Below are the code and all the weights of a small trained network. Each question names an input and a class and asks about switching units off, where a switched-off unit gives its printed mean instead of its output.

import numpy as np


def w(rows, s, z=0):
    codes = np.array(rows[::2]) - 128.0
    scale = np.full(codes.shape[1], s)
    scale[-1] = z or s
    return codes * scale


def f(y):
    return y / 2 * (1 + np.tanh(0.7978845608 * (y + 0.044715 * y**3)))


def log_softmax(a):
    a = a - a.max(-1, keepdims=True)
    return a - np.log(np.exp(a).sum(-1, keepdims=True))


def net(x, mask):
    res = np.array(x, float).reshape(1, 7) / 4 @ E
    y = f(res @ A[0][:, :-1].T + A[0][:, -1])
    res = res + np.where(mask, y, B[0][:, -1]) @ B[0][:, :-1]
    return log_softmax(res[-1] @ U[:, :-1].T + U[:, -1])


A, B = {}, {}
E = w([
[144,90,194,88,145,183,167,160,114,211,100],'x0',
[41,144,94,180,165,224,150,136,67,175,50],'x1',
[13,145,170,82,179,196,85,147,188,83,170],'x2',
[125,123,97,135,137,109,115,105,127,83,132],'x3',
[122,142,109,145,118,105,120,114,137,105,139],'x4',
[95,56,78,157,42,255,147,155,138,50,178],'x5',
[107,158,83,37,93,78,200,208,181,58,38],'x6',
],0.0081)
A[0] = w([
[230,50,223,127,95,82,202,156,203,68,227,19],'N0',
[254,141,8,148,5,97,251,85,20,157,80,113],'N1',
[33,146,33,162,112,190,117,137,15,184,6,59],'N2',
[226,134,160,193,64,209,42,43,103,151,141,59],'N3',
[107,195,24,244,105,120,54,146,206,34,198,217],'N4',
[137,74,86,143,17,225,186,135,109,73,207,10],'N5',
[129,126,34,89,47,65,203,236,174,126,24,2],'N6',
],0.006,0.0046)
B[0] = w([
[143,121,164,177,103,158,85,91,176,132,57,197],'N0',
[77,203,155,71,124,204,128,168,155,114,113,254],'N1',
[188,149,123,144,81,73,132,112,210,60,113,210],'N2',
[100,85,84,130,145,130,46,165,91,105,153,184],'N3',
[148,173,144,143,162,141,156,166,134,89,138,234],'N4',
[145,172,152,94,125,54,157,47,8,173,121,195],'N5',
[106,48,36,187,151,121,113,122,75,195,139,230],'N6',
],0.013,0.0091)
U = w([
[134,181,136,55,156,2,180,32,36,152,89,97],'0',
[185,81,107,166,53,115,125,56,206,55,77,93],'1',
[24,144,136,24,138,211,140,148,148,86,142,101],'2',
[63,25,14,200,144,131,92,148,102,126,168,3],'3',
[197,123,109,88,165,148,168,164,112,98,126,230],'4',
[129,122,125,114,129,130,148,154,118,88,111,149],'5',
[178,122,138,124,165,146,188,183,111,94,120,171],'6',
],0.0079,0.0046)

Each question gives the input, the list of numbers given to net, and the class t.
The units are the neurons (one row each of A and B). Each row of codes is followed by its name. A weight is (code - 128) times the scale printed after its matrix; where a second scale follows, it is the last column's (A, B and U).
mask holds one flag per neuron, in row order. A switched-off neuron (its flag False) gives its mean, the last column of its row in B, instead of its output. The means were averaged over made-up inputs and are rounded, as every weight is.
A unit's drop is (log p(t) with every unit on - log p(t) with that unit switched off) / (log p(t) with every unit on - log p(t) with every unit switched off).
The circuit of an input: a set's keep is (log p(t) with only the set's units on - log p(t) with every unit switched off) / (log p(t) with every unit on - log p(t) with every unit switched off). Starting from all 7 units, units are removed one at a time, each time the one whose removal leaves the highest keep (on an exact tie, the one counted first), for as long as the keep stays at least 0.8.
circuit, biggest first: the units of the circuit, biggest drop first
top k neurons: the k neurons with the biggest drops, biggest first
drop of u: that unit's drop, to one decimal
input [-6,-2,-7,-1,4,-6,-1], class 2: circuit, biggest first : N1; N5
input [-8,6,1,-3,5,-3,-4], class 6: circuit, biggest first : N4
input [-3,3,1,-1,-4,4,2], class 0: circuit, biggest first : N5; N1; N3
input [-5,4,3,4,-6,0,-2], class 4: top 4 neurons : N1; N0; N6; N4
input [-5,0,2,3,4,4,6], class 3: top 2 neurons : N6; N1
input [3,0,6,-7,-2,1,7], class 3: top 2 neurons : N1; N6
input [5,-8,8,3,-1,-5,3], class 1: circuit, biggest first : N1; N0
input [2,-7,-4,-2,-1,-6,-4], class 1: top 2 neurons : N0; N5
input [-4,-6,-5,1,-7,-5,-2], class 4: top 2 neurons : N5; N2
input [5,5,-8,3,7,7,-6], class 2: top 2 neurons : N1; N3
input [6,-3,-5,-6,8,-7,-7], class 4: top 2 neurons : N5; N6
input [5,7,-4,1,5,6,-1], class 1: top 2 neurons : N2; N4
input [0,-6,1,4,7,-6,-8], class 3: top 3 neurons : N3; N5; N2
input [-8,6,6,-1,-7,-3,4], class 6: circuit, biggest first : N1; N4
input [2,6,8,8,-7,8,8], class 0: circuit, biggest first : N5; N1
input [-4,-8,-5,-6,7,-3,3], class 1: circuit, biggest first : N0
input [-2,2,-5,4,2,-4,6], class 3: top 2 neurons : N6; N5
input [-6,-5,1,-1,2,2,-2], class 6: top 2 neurons : N4; N2
input [0,-3,-4,7,6,-3,-6], class 5: top 2 neurons : N6; N5
input [-7,-6,-1,7,7,-1,-3], class 4: top 2 neurons : N4; N2
input [-5,1,-6,0,1,0,-5], class 2: circuit, biggest first : N1; N6
input [-4,-2,-6,3,-4,3,-4], class 2: top 2 neurons : N1; N6
input [-8,3,7,0,3,4,6], class 6: circuit, biggest first : N4; N1
input [4,0,1,-4,-6,2,-7], class 3: circuit, biggest first : N3
input [-1,2,-7,-3,-6,3,-7], class 2: top 2 neurons : N1; N6
input [-7,3,1,-3,7,8,7], class 0: drop of N5 : 1.2
input [-4,3,2,6,-3,0,7], class 3: drop of N3 : 0.0
input [-4,-1,-7,4,-3,-2,-1], class 2: drop of N1 : 0.5
input [6,2,-8,-8,1,-7,-3], class 2: drop of N1 : 0.6
